In the rows, 128 means zero.
Each row is followed by its class.
[109 113 149  87 130 120 107 126 138 143  98 114 136 112  95 143 141 139
 113 110 119 114 113 121 109 162  84 123 125 112 143 143 177 147  99 147
  97 157 145]
<107>
[156 192  42 139 123 174 120 144 182 112 158 137 107 102 100 166 151 130
  83 106 174 156 135 174 142 105 129 135 159 139  95 118 104 130 162 147
 113 111 113]
<120>
[119  95 111 117 154 129 134 108 149 124 173 122 129 102 111 136 131 119
 139 231 119  66  89 145 121 136 151  93 125 119 133 147  76 114 160 114
 151 143 130]
<142>
[118 142 147 139 137 112 164  99  89 152 167  98  78 114 161 137 126 148
 129  95 159 145 136 123 110 160 106 155 117 118 162 166 159 100 125  92
 112 131  96]
<142>
[117 104  99 138 175 120 150 170 159 152  97  87 114 128 148 112 101 150
 100 158 167  74 119 170 133 111 147  91 119  95 169 168  97 129 117 161
  98 104 151]
<120>
[125 115 158 130 132 124 103 134 101 101 149 100  72 129 129 166 135  93
 179 184 103 129  85  95 105 103 152 104 139 110 125 157 169 133 155 125
 150  96 109]
<142>
[133 139 139 119 133 130 124 128 121 121 124 154  74 149 131 133 148  92
 163 159 105 124 127 118 103  83 128 146 151 112 117 149 146 136 157 128
 157 101 124]
<11>
[122 136 108 130 143 119 111 126 103 119 140 126  70 131 107 144 143 103
 187 162 104 148  83 113 118  86 162 101 170 119 130 156 152 123 134 114
 135  91 112]
<11>
[123 132 148 131  96 126 114 155 133 116 156 136 102 139 121 167 145 120
 175 155 105 130 112 119 115 111 107 130 148 114 122 162 133 127 126 111
 152  88 133]
<107>
[111 120 109  96 121 143 151 157 164 161 131 141  93 113  92 116 137 140
 106  84 190 109 123 229 155 135 196 113 153 117  82 133 103 141 170 106
 114 109 125]
<113>
[132 113  85 129 154  74  98 143 161 107 151 126 186  92  96 132 148 183
 193 117  79 165  78 164 108  90  92 167 153 145 104 149 145  94 105 111
  93 138  97]
<107>
[160 134  69 131 172 160 103 119 140  93 205 156  96  88 139 108 119 211
 133 162  96  64  54 185  91 114 146 124 137 149 192 142 115 111  97 163
 123 118 146]
<120>
[129  99  36 117 157 106 137 181 112 103  50 176 166 131 120  89 124  87
 141 207 151 183 109 135 131 142 112 134 110 113 135 111  93 166 106 123
 130 155 130]
<184>
[132  99 131 120 117 125 126 209 143 108 133 118 116 214 152 110 130 172
  95 182 133 115 129 110 166 124  79 166  72  99 135 147 177 157  86 142
 109  61 180]
<174>
[119 145 154 109 112 124 104 103  89 163 136 100 103 142 118 118 108 137
 139  94 149 152 189  67 146 135  93 186 101 124 141 169 189 103 154  84
 143 142  81]
<184>
[134  72  89 130 113 103 110 163  99 146  98 100 121 132 122  99  93 173
 124 155 127  89 111  54 138 113 105 163 100 114 135 183 112 135 118 121
  95  90 134]
<167>
[150 117 152  84  97  79 114 167 123 155 135 128 180 119 120 154 116 178
 115 136  98 154 144 143 113 117 109 108 136 127  95 107 138 136 132 104
  99 131  96]
<142>
[119 122 141  78  91  70 123 137 106 158  37 160 107 112 104  86 107 151
 136  92 156 132 143 137 102 171 121 132 135 115 127 172 219 101 132 129
  87 148  87]
<11>
[124 134  82 147 137 161 153 101 135 102 175 162 141 113 121 168 158 166
  62 123 161 127 141  82 178 173 153 152 147 161  98 127  85  88 182 130
 130 152 149]
<95>
[133 122  72 116 121 130  90 129 152 169  90 127 132 165  74  34 134 181
 168 140 118 132 185 181 142 126  50 197 146 115 102 120 224 129 131 122
 127 120  50]
<11>
[126 115 127 140 138 142 106 137 113  97 153 118 118 160 129 142 126 141
 158 189 110 137  85 131 103 137 144 129 132 105 141 129 119 139 124 145
 174  92 151]
<174>
[112  99 187  98  67 109 147  53 117 181  98 135 143 120 133 108 139  96
 124 111 164 143 148  83 103 154 190 150 154 133 120 163 193 100  73 110
 102 149 134]
<113>
[128 150 149 118 117  90 125 131 132 203  62 140 127 134 114 160 119 101
 100 153 155 117 158  97  95  93 114 145  97 123 111 169 171 126 159  97
 123 115 104]
<107>
[167 144  53 137 137 146 138 163 118  66 161 139  68 107  85 170 173 170
 103 110 158 134 128 185 163 120 135 145 208 137 114 132 189 156 131 155
  86 120 134]
<120>
[153 139 153  71 111  81 140 119 110 168 113 124 162 140 105 146 120 197
 114 134 117 161 156 120 138 113 126 179 150 143 125 128 142  87 162 140
 128 154 107]
<11>
[125  94  66 120 112 153  73 182 131  90 122 124 126 110 140 112 132 182
 165 152  71 157  88 115 107 111  50 159 134 122  96 119  99 107 126 183
 107 111 109]
<113>
[127  93 158 131 131  85 113 189 132  93  51  90 123 167 122  67  69 117
 114 125 112  88 131 143 104  90 122 114  99  78 142 129 120 134  61 153
  98  85  95]
<120>
[154 159 132 134 105 118 142 171 141 115  82 158 140 118 141 139 157 139
 118 110 183 145  73 140 139 211 174 141 138 171  61 143 165 126 147 118
 140 116 144]
<142>
[137 142 126 127  75 104 136 145 145 104 182 180 135 131 116 150 163 143
  92 121 155 154 136  92 140 159 136 114 142 112 148 145 149 135 125 115
  95  86 103]
<95>
[141 163  86 150  97 145 138 148 125  93 117 127 113 121 103 134 117 179
  94  83 170 129 108 145 158 173 190 156 164 153  92 142 100  98 136 134
 141 111 120]
<120>
[165  66 165  73 171 106  60 200 128  91 104  93 226 166 145 109 128 118
 141 171 108 162  89  52 167 162 134 121  41 128 140 102 152 169 100 136
 119 151 150]
<107>
[131 181 159 132 130 151 101 147 106 133 168 164 142 140 127 181 122 102
  90 130 127 130 193  39 106 126 171 134 122 121 155 149 134 132 109  71
 145 119 131]
<107>
[122 132 127 139 122 118 147  93 103 140 140 105  86 138 143 106 126 150
 126  97 160 152 102 113 129 121 113 179  82 133 154 145 190 124 141 111
 129 106  87]
<113>
[141 105 119 135 121 140 137 181 126 137 152 109 111 128 140 143 132 145
 105  66 191 165 111 136 138 167 123 124 154 120 110 154  78 126 127 100
 106  78 101]
<167>
[127 113 180  98 107  76 132 139 105 139 102 118 200 130 133 164  94 159
  97 146 131 157 158  50 121 138 156 145 122 135 121 157 154  99 133 103
 131 155 120]
<142>
[138 171 117 109  81  98 129  88  96 143 169 109 102 102 132 150 121 136
 144 110 140 169 174 144 127 144 115 164  88 121 157 141 122 126 163  76
 109 110 174]
<38>
[121 174  84 117  89 155 114 149 142 139 115 168 104  98 122 127 150 145
 163  95 153 176 191 186 112 150 220 120 217  92 145 136 154 135 157 207
  90 121 119]
<11>
[104 132 112 112 134 165 150 178 138 141 125 117 107 167 113 134 135 107
  55 124 177 149 134 158 174 141 196  87 131  98 136  90  68 175 131 156
 130 105 108]
<184>
[ 95 103 117 203 134  89 143 125 143 104 110 104 157 153 127  99 153  80
 151 155  69  96  81  84 158  62 169 124 101 144 104 127  74 139 164 157
 146 107  88]
<184>
[ 96 143 129 156  84 113 126 155 189 148 116  76 190 142 114 111 150 139
  65  80 158 122 187 104 151 162 233 129 150  89  94 129 105 140 107 157
 103  92  92]
<38>
[190  67 127 145 107 133 105 155 110  52  91 104 147 162 123  87  81 151
  95 136 159 139  83 104 141 122  44 122  94 135 153  70 163 169  72 195
 141  97  97]
<167>
[161 113 145 135 112 117 118 130 126  94  83 127  94 149 124 109 103 150
 148 168 132  74 100  83  96 113  29 195 103 126 134 165 209 118 122 156
 168 107 119]
<167>
[173 118 124 114 121  79  89  97 144 132 174 115 209 120 141  84 135 212
 171 101 128 155  65  58 149 150 157 188 104 147 103 145 154 123 112 106
 136 123 113]
<95>
[130 121 104 107 120  96 139 158 101 158 118 148 120 132 131 142  89 183
  63 133 202 160 130 116 130 150 156 124 105 130 144 169 165  83  93 107
  73 118 128]
<174>
[142 120  59 111 143 112  87 122 154 134 135  47 119 109 108 104  79 212
 120 113 156 130 128 178 164  68  96 120  84 116 105 102 199 143  99 135
  91 112 138]
<38>
[151 105  97 146 142 110 176 181 129  68  56 140 133 200 149 125 117 117
  68 218 143 140 128 135 143  91 143 142  99 121 120  79 156 141 111 178
 140 119  97]
<120>
[110 143 114 156  65 145 160  46  96 166 128 158  87 138 137 119 164  90
 107  92 163 156 160  67 135 137 244 174 167 141  72 143 137 119 173 117
 147 127  64]
<11>
[146 139 155 149 129 112  77 140 137 131 148 138 156 137 195 137 123 134
 119 136  92 120 166  44  98 102  80  95  64 112 125 119 165 131 142 124
  94  91 113]
<95>
[167 138  57 151  95 130 109 127  84  54  88 100  97  88 114  82  97 142
 165 145 176 117 160  91 162 171  54 229 101 110 143 164 127 136 136 167
 110 137 178]
<142>
[131 103 134  84  98 126 131  94  80 137 150 124  99 117 168 140  92 136
 139 154 137 177 114  78 126 127 101 147  79 140 135 142 149 101 124  96
 127 153 141]
<142>
[164  93 100 100  87 139 125 179 121  68 128 166  84 139 134  90 104 144
 101 178 148  87 146 107 144 140  69 135  91 104 156 122 157 137 133 184
 142 159  75]
<120>
[132 101 144  86 113 104 110  93 146 180 108 166 157 116 144 126  92 158
  95 154 175 113 125  91 119 140 143  93  74 136 123 154 179 113 175  99
 130 133 135]
<95>
[134  80 135  96 101 141 130 103 106 126 144 156 121  93 121 176 113 156
 107 162 152 113 139  86 140 126 121 119 141 151 132 143 146  89 173 172
 150 203 112]
<107>
[159  90 145 134 114 132  80 166 140 126  87  75 146 154 118  80  82 163
  87 121 136  63 107  95 129 152  53 103  74 121  96  99 130 133  95 142
 124  93  74]
<167>
[131 148 107 162  99 147 186 121 153 105 131 157 105 124 119 166 114  96
  63 118 237 133 151 135 131 137 146 122 149 125 145 157 111 120 130 114
 134  90 143]
<167>
[149  96 145 145 123 150 129 160 103  87 142 121 147 146 144 207 112 129
  91 153 127 157 115  83 148 121 132  79 137 166 104  97  87 104 170 136
 151 112 132]
<167>
[151  83 155  81  87 121 116 149 120 150 126 136 138 128 172 127 103 125
 120 159 175 158 151  82 136 133 131 150 101 130  98 163 134 107 149 108
 123 130 124]
<142>
[ 80  85 146  70  71 117 139  82 143 144  70 143 104  97 104 151  90 157
  89 130 166 118 125 134  89 116 123 111 138 120  95 161 220  85 144 143
 119 159 110]
<113>
[119 169 154 132 145  92 140 116  85 135 101  65 100 142 142 136  93 124
 121  98 153 142 154  84 127 147 110 183  61 110 141 151 133 111 146  74
 159 119 145]
<38>
[113 104 102 105  94 102 171 109  97 148 143 152 145 114 128 176 102 165
  84 147 128 156 164  65 138  98  95 137 127 138 165 161 133 122 172 108
 146 185 116]
<120>
[160 165 138 159  82 154 125 184 140  86 135 127 115 132  87 136 166 129
 106  76 157 117 112 123 176 185 127 153 193 160  44 126 108 122 105 127
 139  93 127]
<142>
[ 95 162 134 125 129  93 120 133 156 131 170 111 173 129 126 167 144 147
 119 140  63 135 159  95 105 121 114 117 103 115 125 121 147 116 140  86
 138 137 111]
<38>
[157 114 140  98 156 127 125 148 118 163 122 132 141 129 146 136 106 112
  78 159 174 112 146 114 128  98 160 104  98 123 119 120 118 148 112  89
 110 119 158]
<113>
[130 116  92  97  93 176  52 100 146  87 162 115 160  96 131 202 123 201
  79 139 118 165 134  86  86 112 108 166 134 111  88 123 134 147 169 182
 130 124 115]
<107>
[102 128 144 138  99  99 156  87 121  96 138 105 118 123 134 179 106 148
 109 121 150 150 131 108 114 114 115 136 128 127 109 147 161 108 139  95
 177 122 137]
<38>
[172 149 143 124 150 143  86 194 128 112 183 142 109 142 120 124 137 150
  65  88 165  98 128  88 145 136 231 129 143 101 124 137  76 147 108 126
  95  51 111]
<95>
[ 93 126 157 131  94 121 116 120 137 118 126 108 103 138 119 145 114 131
 163 135 116 144  70 134  91 105 124  98 127 111 126 146 168 132 140 109
 167  69 106]
<113>
[115 122 133 120 128 127 115 179 177 127 106 130 126 117 127 148  88 113
  67 132 201 128 152 114 117  98 156  56 118 102 123 134 157 105 151 161
 159 133  54]
<38>
[122 127 109 144  65 169  86  88 148 125 188 102 144  92 108 162 130 174
 109 100 164 148 117  87 163 130 198 120 168 174  79 162 138  71 150 119
 109  88 126]
<113>
[ 99 115 171 118 124 117 124 106 113 161 160 113 127 166 135 147 133 155
 122 115  83 148 159 164 106 127  81 143  98 122 149 129 157 128 154 102
 105 105 158]
<174>
[118 140 150  97 133 139 154 117  83 187 141 128  56 135 125 181 106 129
  68 126 137 109 161 108 116 116 104 104 131 134 143 154 139  97 135  70
 124 143 121]
<120>
[118 113  94 156 122 135 144 150 115 143 131 140 138 130 140 115 152 180
  95  79 159 136 153 121 168 158 146 175 148 150  88 146 121 130 178 127
 133 135  82]
<184>
[127 148 138 114 116 153 129 140 128 136 125 153 128 116 145 167 127 123
 113 133 170 141  89  64 132 148 150  94 124 153 120 149 168 133 127 104
 169 132 168]
<113>
[106 186 103 152 150  97 145 168 137 132 162 126 126 129 119 175 166 106
 137 142  82 131 142  95 129 100 183 110 141 117 110 125 123 134 130  86
 138 126 128]
<38>
[114 109 123 114 118  94 139 134 114 144 112 160 118 125 111 167 134 131
  93 131 139 150 191 126 114  70 126 122 184 130  70 143 213  99 109  96
  83 147  68]
<184>
[145 154 125 133  72 146 127 133 139 172 130 146 166  97 165 172 119  97
  47 110 220 162 167  41 149 177 108  92  77 152 139 147  88 107 143 126
 104 141 130]
<107>
[119 125  65 113 157 176 127 170 114 121 153 160  49 123 142 155 141 149
  94 148 204 123 140 198 129 156 215 144 163 103  74 167  95 135 177  84
 125  79 130]
<184>
[124 161 106 144 119 141 118 140 140 131 127 157  57 133 139 119 161 102
 130 101 134 117 100  76 139 129 118 119  93 115 104 130 172 152 161 145
 122 106 103]
<95>
